Below are the code and all the weights of a small trained network. Each question names an input and a class and asks about switching units off, where a switched-off unit gives its printed mean instead of its output.

import numpy as np


def w(rows, s, z=0):
    codes = np.array(rows[::2]) - 128.0
    scale = np.full(codes.shape[1], s)
    scale[-1] = z or s
    return codes * scale


def f(y):
    return np.maximum(y, 0)


def log_softmax(a):
    a = a - a.max(-1, keepdims=True)
    return a - np.log(np.exp(a).sum(-1, keepdims=True))


def net(x, mask):
    res = np.array(x, float).reshape(1, 7) / 4 @ E
    y = f(res @ A[0][:, :-1].T + A[0][:, -1])
    res = res + np.where(mask, y, B[0][:, -1]) @ B[0][:, :-1]
    return log_softmax(res[-1] @ U[:, :-1].T + U[:, -1])


A, B = {}, {}
E = w([
[131,131,128,126,125],'x0',
[130,131,128,127,126],'x1',
[130,133,128,126,124],'x2',
[255,118,82,189,169],'x3',
[120,168,35,42,227],'x4',
[196,19,171,30,107],'x5',
[128,126,127,129,131],'x6',
],0.0046)
A[0] = w([
[204,113,91,176,137,23],'n0',
[67,131,141,96,108,3],'n1',
[100,165,118,178,141,159],'n2',
[138,129,110,128,121,111],'n3',
[118,133,112,140,127,147],'n4',
[130,140,110,111,150,76],'n5',
[67,126,139,97,117,12],'n6',
[79,195,106,217,144,154],'n7',
[174,54,149,67,124,152],'n8',
[254,124,102,199,163,39],'n9',
[98,173,122,177,144,149],'n10',
[129,151,129,149,140,137],'n11',
[127,147,75,61,194,54],'n12',
[139,140,129,113,117,120],'n13',
[151,118,139,93,113,154],'n14',
[12,136,150,63,81,18],'n15',
[231,128,100,180,161,22],'n16',
[87,132,129,105,104,34],'n17',
[133,106,168,185,71,59],'n18',
[167,63,153,56,120,139],'n19',
[93,166,104,189,134,155],'n20',
[204,121,109,175,129,49],'n21',
[40,136,152,94,95,22],'n22',
[140,90,202,233,5,66],'n23',
[96,119,151,104,123,73],'n24',
[120,175,23,2,243,62],'n25',
[115,153,134,153,146,151],'n26',
[129,143,101,89,165,64],'n27',
[183,45,164,37,112,141],'n28',
[168,77,155,75,125,139],'n29',
[126,110,144,105,126,119],'n30',
[140,110,158,184,63,42],'n31',
[132,121,154,157,92,70],'n32',
[124,161,107,173,136,143],'n33',
[145,127,110,131,131,97],'n34',
[71,201,115,206,150,165],'n35',
[133,114,134,127,139,126],'n36',
[156,88,146,82,118,139],'n37',
[73,130,122,79,148,73],'n38',
[105,130,111,156,143,152],'n39',
[130,150,109,93,165,62],'n40',
[45,109,169,113,70,50],'n41',
],0.0075,0.00059)
B[0] = w([
[147,144,132,70,181,181],'n0',
[151,138,124,90,167,163],'n1',
[113,132,102,120,83,169],'n2',
[128,126,130,122,136,135],'n3',
[126,128,121,126,116,140],'n4',
[124,118,144,143,128,147],'n5',
[154,142,126,95,163,161],'n6',
[102,132,77,114,50,199],'n7',
[103,150,84,119,65,196],'n8',
[160,150,133,38,213,214],'n9',
[114,133,98,118,81,171],'n10',
[124,131,116,119,110,146],'n11',
[123,108,176,192,129,193],'n12',
[122,125,126,129,126,132],'n13',
[114,131,110,130,106,155],'n14',
[173,148,121,53,205,204],'n15',
[152,148,132,52,196,197],'n16',
[144,135,125,102,154,152],'n17',
[124,107,166,185,136,182],'n18',
[101,142,83,125,64,195],'n19',
[114,131,96,119,74,176],'n20',
[145,140,132,78,184,177],'n21',
[161,143,123,74,183,183],'n22',
[117,85,197,244,146,238],'n23',
[141,140,120,106,148,152],'n24',
[124,79,212,250,132,254],'n25',
[124,132,115,123,102,150],'n26',
[128,113,153,164,129,163],'n27',
[94,148,67,125,46,216],'n28',
[102,141,90,120,81,183],'n29',
[125,136,111,123,117,147],'n30',
[123,106,163,184,140,180],'n31',
[125,117,149,162,135,158],'n32',
[116,134,104,111,96,163],'n33',
[133,132,133,118,141,141],'n34',
[106,134,75,110,51,199],'n35',
[128,135,125,125,122,136],'n36',
[109,135,98,126,88,172],'n37',
[157,128,142,114,170,165],'n38',
[125,131,118,125,103,149],'n39',
[124,113,152,158,129,160],'n40',
[166,136,136,86,197,191],'n41',
],0.024,0.0049)
U = w([
[60,148,13,119,7,254],'0',
[121,53,238,255,152,69],'1',
[198,163,118,28,237,58],'2',
],0.0073,0.00022)

Each question gives the input, the list of numbers given to net, and the class t.
The units are the neurons (one row each of A and B). Each row of codes is followed by its name. A weight is (code - 128) times the scale printed after its matrix; where a second scale follows, it is the last column's (A, B and U).
mask holds one flag per neuron, in row order. A switched-off neuron (its flag False) gives its mean, the last column of its row in B, instead of its output. The means were averaged over made-up inputs and are rounded, as every weight is.
A unit's drop is (log p(t) with every unit on - log p(t) with that unit switched off) / (log p(t) with every unit on - log p(t) with every unit switched off).
most important unit: the unit with the biggest drop
k most important neurons: the k neurons with the biggest drops, biggest first
drop of u: that unit's drop, to one decimal
input [-7,-4,6,-5,0,7,5], class 0: most important unit -> n28
input [-1,-1,7,0,-3,3,-5], class 0: 3 most important neurons -> n25; n12; n28
input [8,5,-4,8,-5,-8,-4], class 0: 3 most important neurons -> n7; n35; n20
input [-1,6,6,-3,1,0,2], class 2: 2 most important neurons -> n23; n25
input [5,2,5,2,7,7,0], class 0: 2 most important neurons -> n28; n23
input [2,1,-6,-7,5,-1,-8], class 2: 2 most important neurons -> n15; n23
input [5,-3,-8,7,-6,0,8], class 2: 2 most important neurons -> n9; n25
input [-8,-6,-6,4,7,-6,4], class 1: 3 most important neurons -> n25; n12; n28
input [8,0,-1,3,-8,-8,-5], class 0: 3 most important neurons -> n7; n35; n25
input [5,-7,5,6,8,7,-4], class 1: 2 most important neurons -> n25; n12
input [-7,-2,5,-6,4,-4,4], class 2: 2 most important neurons -> n15; n23
input [7,5,-1,4,5,-2,1], class 1: drop of n25 -> 1.1
input [-5,-3,3,-7,8,0,-7], class 1: drop of n25 -> 2.5
input [6,6,6,-4,2,-1,-8], class 2: drop of n23 -> 0.2
input [4,8,2,8,-5,5,7], class 2: most important unit -> n9
input [-1,0,-1,4,7,5,8], class 1: drop of n25 -> 1.7
